Below are the code and all the weights of a small trained network. Each question names an input and a class and asks about switching units off, where a switched-off unit gives its printed mean instead of its output.

import numpy as np


def w(rows, s, z=0):
    codes = np.array(rows[::2]) - 128.0
    scale = np.full(codes.shape[1], s)
    scale[-1] = z or s
    return codes * scale


def f(y):
    return y / 2 * (1 + np.tanh(0.7978845608 * (y + 0.044715 * y**3)))


def log_softmax(a):
    a = a - a.max(-1, keepdims=True)
    return a - np.log(np.exp(a).sum(-1, keepdims=True))


def net(x, mask):
    res = np.array(x, float).reshape(1, 5) / 4 @ E
    y = f(res @ A[0][:, :-1].T + A[0][:, -1])
    res = res + np.where(mask, y, B[0][:, -1]) @ B[0][:, :-1]
    return log_softmax(res[-1] @ U[:, :-1].T + U[:, -1])


A, B = {}, {}
E = w([
[111,133,129,118,156,134,108,139,139,135,121,116],'x0',
[141,157,61,133,110,161,165,118,202,175,254,16],'x1',
[129,122,113,132,130,125,126,122,142,110,135,140],'x2',
[203,56,76,91,251,159,175,67,80,180,124,149],'x3',
[180,100,183,37,147,143,209,214,190,44,106,97],'x4',
],0.0079)
A[0] = w([
[73,188,79,179,86,147,100,116,159,156,230,74,192],'N0',
[154,58,149,115,198,143,137,73,57,159,51,241,162],'N1',
[154,154,113,86,79,169,185,208,229,100,188,25,178],'N2',
[188,98,181,33,142,157,216,213,201,51,118,95,202],'N3',
[214,66,40,109,196,206,206,63,136,210,219,74,128],'N4',
[18,160,253,162,42,24,39,202,102,28,25,208,177],'N5',
[69,162,89,236,114,48,36,25,62,247,156,174,253],'N6',
[200,56,189,42,185,169,201,192,113,27,70,144,166],'N7',
[91,221,129,139,73,154,152,169,208,109,206,63,141],'N8',
[171,74,131,109,188,82,99,74,50,156,74,219,159],'N9',
],0.0045,0.0057)
B[0] = w([
[103,140,133,220,86,153,84,81,207,150,213,94,187],'N0',
[104,141,57,93,183,203,155,135,40,58,45,86,191],'N1',
[95,155,197,110,103,101,140,167,193,105,167,182,197],'N2',
[178,85,232,67,118,88,177,187,173,120,84,178,206],'N3',
[112,61,157,99,226,70,164,86,96,225,126,186,202],'N4',
[110,43,144,171,212,56,155,27,116,253,190,210,226],'N5',
[11,136,22,181,132,201,107,23,74,141,173,84,245],'N6',
[234,101,150,66,166,112,163,178,116,107,89,124,196],'N7',
[101,174,187,97,58,136,124,163,203,78,149,124,174],'N8',
[81,132,59,85,164,207,172,115,51,77,80,78,184],'N9',
],0.0064,0.012)
U = w([
[87,76,98,159,160,105,119,70,105,221,173,154,251],'0',
[173,79,190,89,160,2,151,135,152,185,131,199,191],'1',
[110,239,105,167,36,165,54,107,166,121,185,45,44],'2',
[114,191,177,96,42,129,142,201,198,19,142,116,97],'3',
[82,165,57,95,139,205,120,104,72,45,70,87,78],'4',
[205,101,131,87,146,157,149,182,94,22,60,102,32],'5',
],0.0061,0.0016)

Each question gives the input, the list of numbers given to net, and the class t.
The units are the neurons (one row each of A and B). Each row of codes is followed by its name. A weight is (code - 128) times the scale printed after its matrix; where a second scale follows, it is the last column's (A, B and U).
mask holds one flag per neuron, in row order. A switched-off neuron (its flag False) gives its mean, the last column of its row in B, instead of its output. The means were averaged over made-up inputs and are rounded, as every weight is.
A unit's drop is (log p(t) with every unit on - log p(t) with that unit switched off) / (log p(t) with every unit on - log p(t) with every unit switched off).
The circuit of an input: a set's keep is (log p(t) with only the set's units on - log p(t) with every unit switched off) / (log p(t) with every unit on - log p(t) with every unit switched off). Starting from all 10 units, units are removed one at a time, each time the one whose removal leaves the highest keep (on an exact tie, the one counted first), for as long as the keep stays at least 0.8.
units of the circuit, in order: the units of the circuit, biggest drop first
most important unit: the unit with the biggest drop
k most important neurons: the k neurons with the biggest drops, biggest first
drop of u: that unit's drop, to one decimal
input [4,4,7,0,3], class 3: units of the circuit, in order => N5; N2
input [-3,5,7,1,6], class 1: most important unit => N4
input [5,-7,6,-6,-1], class 0: units of the circuit, in order => N5; N3
input [-4,7,7,-4,1], class 3: 3 most important neurons => N6; N2; N8
input [5,-3,1,-8,-1], class 0: 2 most important neurons => N5; N3
input [1,1,1,-4,-7], class 2: units of the circuit, in order => N4; N0
input [8,4,-5,-1,1], class 3: units of the circuit, in order => N5; N6
input [2,-8,7,2,-2], class 4: 2 most important neurons => N1; N9
input [-6,-7,0,3,2], class 5: 3 most important neurons => N6; N7; N1
input [5,-1,-5,-3,2], class 1: 2 most important neurons => N6; N5
input [3,-1,-4,8,7], class 5: 2 most important neurons => N5; N1
input [6,8,-7,-1,-7], class 2: 3 most important neurons => N5; N0; N8
input [-8,3,-5,7,1], class 1: 2 most important neurons => N6; N4
input [2,0,6,3,-6], class 4: most important neuron => N5
input [-4,-1,-2,7,5], class 5: 2 most important neurons => N5; N1
input [-3,-1,-2,5,4], class 5: drop of N5 => 0.4
input [8,8,7,3,5], class 1: drop of N4 => 0.7
input [-7,3,-6,0,3], class 3: drop of N2 => 0.1
